1: [ -4   4   9  -9  -2   1   5  -1  10   0  -6  -8  -8   1   9 -12  -1   3
  -7  -2  -9   4 -11  -3   8   1  -3   0  15   0  -7  -1   0  -1]
2: [ 11  -3 -24   8  -5  16   0   6  -3   2  52  -1   6   5 -14  14  -6   4
  -8  12  26   6   2 -21 -23  -3   3   1  -2   9  -7   1 -15   1]
3: [  4   2   7   0 -10 -27   7   1  -3   2 -18 -10  -2   0   9  -3   3  -2
  -6  -3 -15 -16   5  12   6   4  -1  -2   8  -6   5   9   1  -5]
4: [  1   8  -2   6   3   2 -11   5 -11   0  -9   3   3  -3  -7  -2 -17  -2
   6   8  17   2  -2   4   6   1  -3   0   2  -3   1  -1  -3  10]
5: [  0   2  -2   5   0  34  -8  17  -6  -2   9  -1   7  -1   7  -4  36  -9
  -3   0 -16   8 -14  13  -8  -2   3 -17   6  17  14  -7   2  -2]
1 4 3
6: [  8  -5   1  -1  -3  17  -2  -9   7   7 -18  -5  -9  -8  -6  -5  -8   2
   5   3   8  -6   3 -12  -3   2 -13  13   7  -3  -1   2   2   4]
4 1 3
7: [ 16   0 -15  -3  -3  16  -1 -54  -2  13 -11  -7  -1  10  -4 -14  33   1
  -5  15 -18   9  -4 -10 -18   0 -12 -10   7  -4  22  -2  10 -12]
6 1 5
8: [-19  13  20  -9   1  -1  19 -23   0  -6  -1  18  -3   7 -11  -7  18  -7
   2 -19 -57  13   9  -9  -6  -1   3  -8 -13  18 -14   1  15 -20]
1 3 5
9: [ -6  -3  -5   1   5  26   1   5   3  -8  -1   4   2 -12 -19  -3  -3  10
  -9  -7  18  -8   7  20  -4  -4  13   1   1  -4   8   6  -9  -3]
4 6 1
10: [  0   8  -2  -1   3 -33  -3   1   9   5  12  -5  -4   2 -29   8  14   4
   4  16  16  -3  12  -5 -18  -1  19   2   4 -13  22   4   5   6]
4 3 9
11: [-14  -2   4   0   1   1 -12 -10  -5  -3  37   9   4   4  11  15  35  -3
  -7   5 -42  -3   1 -21 -24   1 -10   6 -10   7  43  -5  -1 -21]
5 7 8
12: [ -2   5   1  -2   4  -2   0 -29   2   1  27  -3  -7  10   4  -8  -3  -3
   4   7   0   4   3  14  -4  -2  -6   9  -9  -4   2  -4   1  -6]
1 4 6
13: [  0  12  -7   0 -16 -15  -9  11 -12   5 -34 -14  13 -12  14   2  12 -13
 -10 -15  12  10 -10  10  17  13 -15  -6  -3   4   6  -3 -13   4]
3 4 1
14: [  1   9  -5   6  -6   3   2  -5  -5  -5  -8  10   8   4  -6   6   8   7
   0  -4  -1   0  -3  -4  12   0 -18  -7 -12   6 -14   1   4 -16]
4 1 6
15: [-3 -4 12 -7 -6  8 -4 -5  5  3  5 -7 -3  5  4  1  9 -8 -1 -1  0  9 -1 -1
 10 -2  5  3 -1  3  6  1  1 -1]
1 12 6
16: [  1   9   0  15 -22  13  -2   9  -7   8  -9  -7   9   0  26   1 -13 -14
  -4   1  27  -4   4  32   8   2  -7   1 -12 -12  -3  -1   6  15]
4 13 15
17: [-16   0  -2   1  -4 -11  12   3   4  -1  28  -4 -10   0 -32  -1  15   4
  10  13   3   3   0 -13  -7  -4   6  -4  10   9  30  -5   4 -12]
10 15 12
18: [ -7   3  -1   8   5  26   2   7   4  -1   9   0   4  -2   3   5  17   0
  -3  15   0   1  -1   1  14  -1   4   2  10  -1 -11   3   1  -1]
15 1 14
19: [  1  13  -1   1  16   9  13  -8  -2   0   9 -10 -15  -4  -5  -7   5   2
  -5  12  14   5   5   0  -3  -9  -2   1   2  16  11   7  11 -22]
15 12 18
20: [  5  -4   6   6   1 -13   8  -4  -7 -20  42   5  -5  -2 -16   2  18 -12
  -6   5  -9   6   5   6  19  -3  11   1  -5 -13  30   7   7  -1]
17 15 12
21: [  4  -8  -9   3   2  14   5  -2  -5  -6   6   2  -7   4   3   0   1  -4
  -3   3 -11   1   4   6   6   0   4   8   6  -3  14   3   0 -10]
15 18 1
22: [ -4   4 -16  -1  18 -18  -8  37   9 -16  33  -6   3 -11 -18   6   9   5
   9   4  -6  -6  -4 -10 -18   2  21   0 -17  -1   7   1   8   8]
10 17 20
23: [  1   0   3  -1   2  11  -3 -12  -2 -12  16  10   0   5 -13  -3  20   2
   0  -7  -7   6   2   6  -2   3  -6  -8  -3  -3   9   1   7   6]
15 21 12
24: [-13   6  -5   1   3  35   9  30  -6 -15  -1   6   5   7   6   5  25 -15
  -3   9 -10  -4   9 -12  40   4 -17   3  -5  30 -33   1  22  -3]
18 14 15
25: [ -6  -6  -2 -13   8  -4   6 -37   3  -9   6   2 -23   1 -20   2   8   4
   5   9 -17   8   4   5 -14 -12  10   6   0   4  15   5 -10 -11]
12 21 23
26: [  6   0   8  16  -4  10  -5  16   3  -4  16   2   1   8   4  -3   6 -11
  -4   0 -13   0  10   3  10   1   6  -4   0   1  -1  -3   3  -8]
21 15 18
27: [ -4   0  -8 -11   9  15   0 -31   8  16 -19  -7 -13   3  -4   0   6  -1
   4   1 -20  -3   6 -19 -11  -3  -3  -5   1   4   9  -5   5 -16]
6 7 25
28: [  0  -2  -7   0   4  56   8 -37   4   2 -37  10 -20  -4   1  -2  13   1
  -3   7  13  -7  -9 -22 -17  -2   8  -2 -14  12  19   8   0  -4]
27 6 7
29: [ -1   7   0   8  17   2  -8   5  10  -9  30   7  -4  16 -31  -3   3  12
   1 -13 -16 -10  -7 -24 -19   2   8  -3  -4   2   5   2  16  -2]
23 22 17
30: [  0  -4  -9  -4   7 -11  10   5 -11  20 -15  15  -2   3  15  -4  -8  -2
  -3   5  17  -1  -2   3  16  -2  28   6  -6  15  -3  -4  -1  -2]
4 15 21
31: [ -3   5  -2  -1   5  16   7   3  -5 -11   2  -7  -1  11  -3   3  28   5
  -2 -12  -5  -6 -11   1 -17 -10   4   9  -2  -6  10  -5  -7  -2]
23 21 15
32: [  2  -8   7   2  -8  49  15 -16  10   1  -8 -20 -10   1 -19   3   3  13
   3   7  -9   5   3 -32  -8   3   1   6   5   2  24   1  10 -16]
27 6 28
33: [-11  -7  -4  -2  -2  37   0  -7   8   2  10  -1  -9   1   0  -3  -4   8
  -5  -3 -19   0  -2   7 -14  -6  20   5   9  -4  -7   4   5  -2]
21 18 15
34: [  7   1   0   2   8   2  -3   9  -8  -4   2  -2  -8   5   8  -1  -4   7
  -2   3  25  -5  -9   5   0   6  15  -3  -5  11 -16 -12  -9   3]
4 30 15
35: [ -1  -4  -5   8   9  12   1   4  -6  -3  10   0   3  -2  10   7  -4   0
  -2  -3  -3   1  -4   0   0   4  -6  -3 -13   2   6  -1   2   3]
21 15 26
36: [  2  -5   1  -3   0  10  15 -15  10  -3  30   2 -11  10 -14   8 -10  -4
  -1   2 -19  -5   0  -6   5  -5   4   1  -5  -7   5   1  -5  -8]
21 12 15
37: [ -2  -4 -10   1  -1  -2  -4   4  -1  -3  -8   7  12   7  -9   0   2  -7
  -2   3   1   3   2  -2  13   0   2   4  -5   6 -12  -4  -1  -4]
14 4 15
38: [  4  15   0 -33  -1 -20  16 -33   4   3 -50 -18   5   8 -25  -1   2   0
   6  -6   8   6  -8  -2   5   2  10  -3  -8 -10  24   6   4 -19]
27 3 25
39: [ -9 -13  -1  -2  -2  11   5 -34  11 -13   5   8 -17  19 -24 -11 -11  -2
  -5  14 -28   6   0 -13 -17   3   5   0   7   0   5   2  -5  -5]
25 36 27
40: [  0   8 -10  -5   2   7  -4 -23   6 -17  35   5  10   3   6   0 -11  -8
   3   0   6   2  -5 -16 -16  -4  10   4  -6  -7  12  -6  -1  -1]
12 36 35
41: [ 14  -2   2  -7   6  37  -1 -18  -5 -18 -52  13 -11  10  18   3   3   3
  -9 -10  12 -10  -1  -5  -3   5 -16  -1 -20   1  -1  16  -8   3]
28 6 14
42: [-13   2   0  -6  -2   4   2 -15  11   3  15  10  -3   2 -33  -7  -1  -4
   2   4 -31   7   0 -25  -9   5  20   3   2  -9   4  -1   6 -12]
39 36 29
43: [-12   0   0   0  15  16  -5 -28  10  -9  -1   0 -26  16 -21  -2  18   6
  17   9 -19   3  11 -17 -15  -5  35   8   0   3  -2   7   2 -20]
25 42 39
44: [  2   1  -6  14 -15  -8   5  22  -6  10  11   8   1   5 -12   9   4  -6
   7  20 -11  -3  -2 -24  15  -7   3 -11  -2  12 -10   5   4  -7]
37 26 14
45: [  3  -1   7   8   1   5  -7   8  -9  -4  12  -7   4  -1   2  -1 -10  -3
 -10  12  21   7   2  21  10   3  -9   0  -1  12  -4   5  -8   4]
4 34 35
46: [ -2 -23  -7   6   3  15   1 -32   9   8  11  19  -4  -6   4  -1 -18   5
  -2 -12  -4 -20  -5  -9  -4 -11  29  -1 -10   4 -11   0  17   8]
33 36 35
47: [ -5   4   5  -5   8   5  -2  10  -7 -10 -24  -2  -5   2  -1   3 -22  -2
  -1  -5  -7   3   9  12   6  -4  -8  -1  -9  10  24   1   0  -1]
4 35 21
48: [-11  -3  -3   7 -11  32  11   5  -2  -2  15   7  -8   2  -1  -4   8   3
   0   3 -29   3   3  -3  -9   3 -16   1 -13  -4  -4  -5  12   4]
35 23 33
49: [ -6 -10  -5   5  14   3  -3 -34  14  -2  -4   0 -11   3 -13   2  -3   7
  -3  21 -12   4   5  -3  -7   3  -1  -3  -5  -2  -1  -2  -1   2]
39 25 27
50: [  1   2   3   4   5  25   7 -20  15  -6  17  -4  -6   7 -19 -12  15   2
  -3   9  -8  -1  -2 -11 -13  -8   8   2   5   4  16  -3   6 -11]
23 36 19
51: [  4  -1  -2  14   9   2   2  21  -5 -19  -5  -6  -6   4  16   6  10  -7
  -6   1  12  -4   2  30  16   5  -2  11 -21  -1  15   1   9   5]
35 45 21
52: [ -1   9   8   3   9 -10   3   2  -4  -6 -11   3  -6  11 -25   0   2  -4
  -6   7 -18   2  -6  -2 -12  -5  37   1  -9   9  -5   2  -7 -14]
37 42 43
53: [ -3  -5  -4   4   4   6   6 -10   2 -27   6   3 -12   7 -19  -6  -1 -13
   2  -2  -4  15   1  -3  -5   0  -4   4   7   7  18  -8   2  -8]
21 23 50
54: [  2   3  -1   2  -4  20   5  34  -6   7  18   7   0   2  11   1   2   1
   4   8 -29   2   1  -5   1   0  -2   4 -15  -8 -15 -10  -5  -2]
48 26 35
55: [ -1   7   0  17  -6 -27   5  26  -2   7   3  -4  -1  -5  22   2  -6 -15
   2  14  18 -10   1  18   5   1   3   1   1   5  23   6   9  -5]
51 3 45
56: [ -3   5  -4   0   3 -18  -8   1  -5   1 -15   2  -4  12  -2   7   8   8
  -5   9  -3   5   2   2 -11   3  38  -4   5  -2 -16 -12  -8  -1]
52 34 37
57: [  1  -1  -2   8  -1   4   2  -6   0   8  -8  11  -4   0  -6   2  -1   1
  -1   7   1   2  -2   4   9   4  -2  -8   4  -3 -21  -8   5  -2]
37 14 4
58: [ -1  -3  -7   7   5 -14   6 -15   7  -3   9  -7  -3  -1  -4  -6  -7  -8
  11 -12  14   1   4  24   0  -1   6   1   6 -15 -12   0  -2  -3]
12 57 4
59: [-15 -15  11   3  11  19  15  15   4 -22  11  -2 -22   3 -20 -10   9  -6
  10   1 -19  -5  -3  -3  -2   6   7   6   7   1  16   1  12  -1]
53 21 50
60: [ -1   4   2   7  10 -27   2  -5   3  -2 -24  -7  -4   0  -3   0   4  11
   7  24 -22   2  -3  -4  -1   4   6  -1  -5  -1  15   2  11  -7]
3 49 52
61: [ -3  -5   0  -8  -8  -6 -12 -11   4  10   8   0   3   6   6  -2 -14  -5
  -1   1  13   4  10   6  -5  -3   7   4   4   0   2  -5  -4   8]
15 4 12
62: [ -7  -2  -2 -12   9  16   2   4  11  -9   4   2  -3  -2  -9  -4   2   2
  -5  -9 -11   9   3  -1 -20   6  -2  -2  10   2  -6   6   8  -6]
33 23 1
63: [  0   6   2  -6  -2 -38 -15   0  20 -12 -21   3 -17   3 -32   0   5  -4
 -10   1  -9  -3   7   9  -1   0 -14  -2 -14   2   3  -2   6   4]
60 3 37
64: [  9   3  -8   6 -17 -10  -2 -29  -8   9 -32 -12  28  -4  39   4   1 -17
  -3  -4  -2 -24   0  33  18   8  -5  -3   3   1 -20  -2   4  17]
16 3 13
65: [  4  -8  -3  -5   6  43  10  -8   9 -16  14   5   7  -1 -17   5 -16   8
  -6  -5   7  -4   2  -6   6  -5  -8  -1  -6  17 -10  -3 -13  -3]
9 35 36
66: [  5   0   6  -5   8   7  -6  -3   4  -2  15  -9  -1   7 -20  -2   3   2
   0   8   4  -8   3  -2 -19  -1  -2   2   3   3   8   3   4  -5]
50 62 23
67: [-2 -4  5 -3 -4 24  6  0  5  3 -3  1 -3 -5 -1 -1 13  7 -6 -5  2  1  5  9
 13 -2 -4 -9 -3  6  1 10  3 -4]
15 18 21
68: [-16   2   1   9   7  13  -4  -9   0   0  12   4  -8   2  -4   1 -19  -1
   2   1 -11   4   1   8 -13   5   1  -2   2   2   8   5   5   2]
35 21 62
69: [  4   2  -6   9  -3  11  -5  -7   4  -5   4  -7 -10   2 -18   5  18  -4
   2  17 -24   0   0  -8  -2   5  13  -1  -4  16  14  -1  -5 -14]
50 21 66
70: [  9  -2  -1   0  24  -3  -6  15   5   0  28  -2 -13   7  -5   0   1   3
  -4  10  13   2   5  14  -4   1  -1  -6   3  11  20  -5  -4 -11]
66 19 45
71: [ -6  -4  -3   9   7  55  10 -16  11  -7   7  -4  10  -4  -8  -3  18   7
   5   5 -13   1  12 -19  -8  -7  13  -3   6   5  -2   0   6  -1]
50 33 32
72: [ -2   2   7  -5  -5  23   7 -14   3   3  12  10   0  -3 -13  -7  20   1
   5  -9   1  -3  -1   7  -3   0  -6   0  -1   0   6   4  10   0]
23 67 15
73: [  6  -7 -26   8  30  35   3 -49  21 -12  19   2 -18  16 -37 -11  33   1
   5  21 -21   1   2 -26 -35 -13  -3  -5  17 -18  37   1  12  -9]
50 7 39
74: [  4  -1  16 -10   7  29   9 -17   3 -14  10  -1  -6   2 -26   2  23  11
   3  -4   1  -8   1 -11  -3   5   0  -4  -3  -4   6   2  10 -13]
72 50 23
75: [-14 -16  -4 -13   4  -5  10 -34   6 -11  12  -4  -6   6 -20  15 -11  12
  -1   3 -32  -6  -1 -21  -5   4  -4  -3  -2 -11  -7  -3 -11 -24]
36 39 49
76: [ 10   3   6   5  13  33   4  29  -3   6  -2  -4   7  -4  -2  13  29   5
  -4  24 -22   5  -8 -21  -8   3   2   3  12   5  22   0   8  -1]
5 18 69
77: [-16  -3   2  -9  -4   5  15   6   2 -24  18  -1 -18   1 -13  -4   5   0
   9  21 -28   3   4  -2 -13   3  -2   5   4  -6  21   1  -7 -16]
59 53 21
78: [ -5   1  -6  -8  10  23  12  12   0 -10  -5   6 -11  -2 -16  -5 -14  -5
   1  -1   9   4   3  16  -1  -3  -6  -7   5   0  23   2  -1  -4]
9 47 21
79: [ 2 -3  3  3  1 -9  0 -5 -3  1 -4 -6 -1  5 21  0 -9  2  5 -1  1 -1 -1  7
 -6 -1  9 -1  0 -3  4  2  0 -3]
61 35 15
80: [ -5 -12  -8  18   4 -17  10  32   8   2   6  14  -5   8 -10   1 -12   1
  -6  15 -17   3  16 -10   6   1   6  -3  11 -13  24   5 -18  -5]
21 26 44
81: [ 14   6  -1  -2 -14 -25   3   9   9 -18  -9 -10  -9   4   9  -7  35   1
  -8   3   4   5  -1 -31   6   6 -10  10 -27  10 -12  -8   0 -16]
14 37 15
82: [  6  -4 -10 -11  12 -13  10  20  17  -6  19  10  -4  -3 -11   8  -3   6
  -5   8 -34   2  -9  -8 -14 -14  10   1   7   2  13  -1  14   7]
22 62 29
83: [ -9  -3 -11   1  -9  62  -8 -27  -2  -9 -17 -10  -8   5  12  -6  22  -9
   0 -13 -18  -1  -6 -12   5  -4  13  -1 -11  -2 -27   7  11  -6]
71 33 67
84: [  0  -7   9  13  -9 -10  -4  40   8  -7  34   2  14  -2 -15   2   2   7
  -3  11   6   2   1   5   8  -5  15   9 -22  -5  15   0   3   6]
22 26 20
85: [ -7  -5 -10  -6   4  -1  -7  16   4  -4  17  -6  -5   7 -31  -8   5   0
   8   8  -1   3   6 -16 -14 -14  14  -6   5   6   6  -2   8  -3]
66 17 29
86: [  1   9   2  13  -4  -5  -9 -10  -4   2   7 -10   6   0  17   1   2   8
  -5   4   6   1  -1 -15   6   3 -14  -2  -6   1  18 -11   3   8]
35 79 15
87: [ 14   3   0  10  -2 -11   4  11  -9 -20  20  -1  10  -3  -7   5   7  -2
   2   5  -2   7  -3  10   8  -1   4  -2 -15  -6  -1   3   3  -8]
26 35 37
88: [-10  -1   1   3 -13  56  -5  32  -6  11 -31  -5   2  -2 -16 -15   8  -9
   6  -1  16   9   9  22   0   2  -6   5  -6  -8  24   0  -5  -6]
78 9 67
89: [-11   1  10 -15  14  22  -2 -37   9  -1  28  11 -15   2  -2   8 -29  -3
   2   4   3  13   4  -8 -13  -6  -2   8   5   2  -6  -7   2   5]
68 12 40
90: [  0 -11  10  -1  -1  -9   4  10   3   8   6   6   6  -6   3 -14 -27   0
   0   6  -2   8   5   8   2  10  -8  -2  11  -2  25  -3 -13  -2]
61 79 4
91: [  1   2  -1  -6   4 -13   0  -4  -6  -4 -15   8   2  -8   0   1  -8   3
  -3 -13  -2   5   2   6   6  -3   7  -2  15   2   5   4  -3   7]
79 4 1
92: [ -4   2   0   4  -1   6  -7  -2   4  -8   1  12  -6   6 -13  -3  20   8
  10   9 -26 -14  -6 -15 -12  -2  27  -3  -2  -7  -1  -4   3  -8]
69 42 52
93: [ 11  -3   4  -2   8 -35   5 -18   4 -11  17  10 -13  -1   3   0  -2   2
  -2  -7   7   0  -4 -17 -16  -2   5  -3 -14  -4  10  -3  -1   2]
79 40 12
94: [-15  -7   1   4   4  25  -1   9  -3 -14 -14  19 -13  17 -22  -9 -29   1
  -7  13  10   9  -2  11  -4  -4  -1   0   1  -5   5  -4  -9  10]
78 4 68
95: [ -4   1  -7   7  -1  58   0   4   1   8  11  -3   7 -10  -2 -13  -4  -6
  -3 -16 -10   4  -5   0   1   1  17   2   1  10   3   1   3  -3]
33 71 67
96: [ -7  -4  -3  -7   1 -22   3 -20   0   6  -6   1  -3   1  -3   2 -26   5
   4  11  -4   3  -3  16  -2   0   5   1  -1  -9  14   5   1   4]
79 61 91
97: [  7  -8  14  -2   6   9   2  19   5   1  22  -7   1   5   2  -7  -9   4
  -6  13  -8  -1  -3  -3 -10  -2  -8  -4   6   6  21  -1   5   7]
66 35 70
98: [ -4  -1  -6 -12   6  -8  10   5   7   2   2  -7  -5   7   1   5   1  -8
   2   5   5  15  -1 -17  -2  -3  13   7  -2  -2 -15  -1  -1  -5]
37 15 1
99: [ -7   3  11   6  11 -16  -5  32   7   6   1  -2  -5  -5  17   2  10   0
  -2  10  17  12   5  -2 -10  -3  14  -1  -4  13  -1  -8  -3  -1]
34 98 79
100: [  7  -4   8   0 -19  34   4   4  -4  13   1  -6 -10   8  18  -8  14   3
  12   0 -10  15   3 -12  -9   3  -5   0  -6   8  10 -11  -1  -1]
15 48 67
101: [ -1 -15  -4  11  10  -8  -7   9   3   5  18  -1   6   1 -15   9 -24  -7
   7   3  22  -1  -1  15  -1  -5 -14  -3   5  27   4   4  11  -2]
45 70 4
102: [ 12   5  -4  -3  -9 -12  -6  23   0   8   3   3 -12   6  16 -12   5  -1
  -1   0  -5  -3   7  -2  -4   6   6  -4  12   3   1  -3  10   7]
79 26 1
103: [ -2   1   7 -10  -9  30   2 -18   4   5  16   2   8   3  -2  -4  -2   7
   6   3  -9  -4   0  16 -13  -4  -4   5 -14  -2  -2   3  -5 -11]
72 12 33
104: [  0   9   0  -2   4  44  16 -20   2 -17   9 -10   0   6 -22  -5  12   6
  15  10 -38   7  -3 -12  -5   0   4  -3  -7   2   6   4   5  -1]
71 50 74
105: [ -8  -9   2  11  -2  50  15 -12   2  -7   4   2 -11   0 -13  -3  -3   1
   3  -1 -47  -3  -8  -4  -3  -1  17  -1   3   9   5   5  -5  -7]
104 33 71
106: [  6   1  -2  -5   5   5   4   5   0  -8  -6  -9   2  -1  -1   1 -14  -9
   4   5  27   3  -2  15   3   6   4  -1   1  -4  -7   7   3   3]
4 45 34
107: [ -1   4   5   8  13  -3  20  14  22 -18  50   6 -26   5 -29   3  20  11
   0  24  -8  -5  10 -10 -17  -2  15  -1  12   1  31   3   0 -18]
17 77 50
108: [ 13   1  -3  -5   6 -21   3 -28  -3 -18   0   6 -22   1  -5   1  20   6
   0  -7  -1   0   4 -24 -14  -3   3   3 -16 -20   5  10   1  -6]
93 25 23
109: [  1  -2  -3   9   6  -6  10  13  -8  -2  17   0 -16   8 -11 -13  27  -2
   6   5 -15  19   0  -7  -9  -9  14  -1   8  -1  11   1   7 -11]
85 17 21
110: [  3 -13 -13  17 -10  16  13 -43 -12   4   7   4 -16  -6  -5  -6  17  -3
  -8  -4  -7   0   6   5  -3 -10  23  12 -10   0  34  -9  -3   0]
21 25 50
111: [  6   6   1  -3 -15  -8   7 -18  -6  11  11   6  -2  -3   1 -10  -1   3
  -2   2   6   9   1   7  24  -3  13   2   2   9   5  -7   7  -3]
15 61 57
112: [ -3   0   1   0  -2  29  -1 -51  -3 -13  -9   6  -5   1 -12 -11 -10 -10
  -5   0 -11  11   0  10  -2  -5  -6   1   2  -2 -13   3  -2   2]
49 39 103
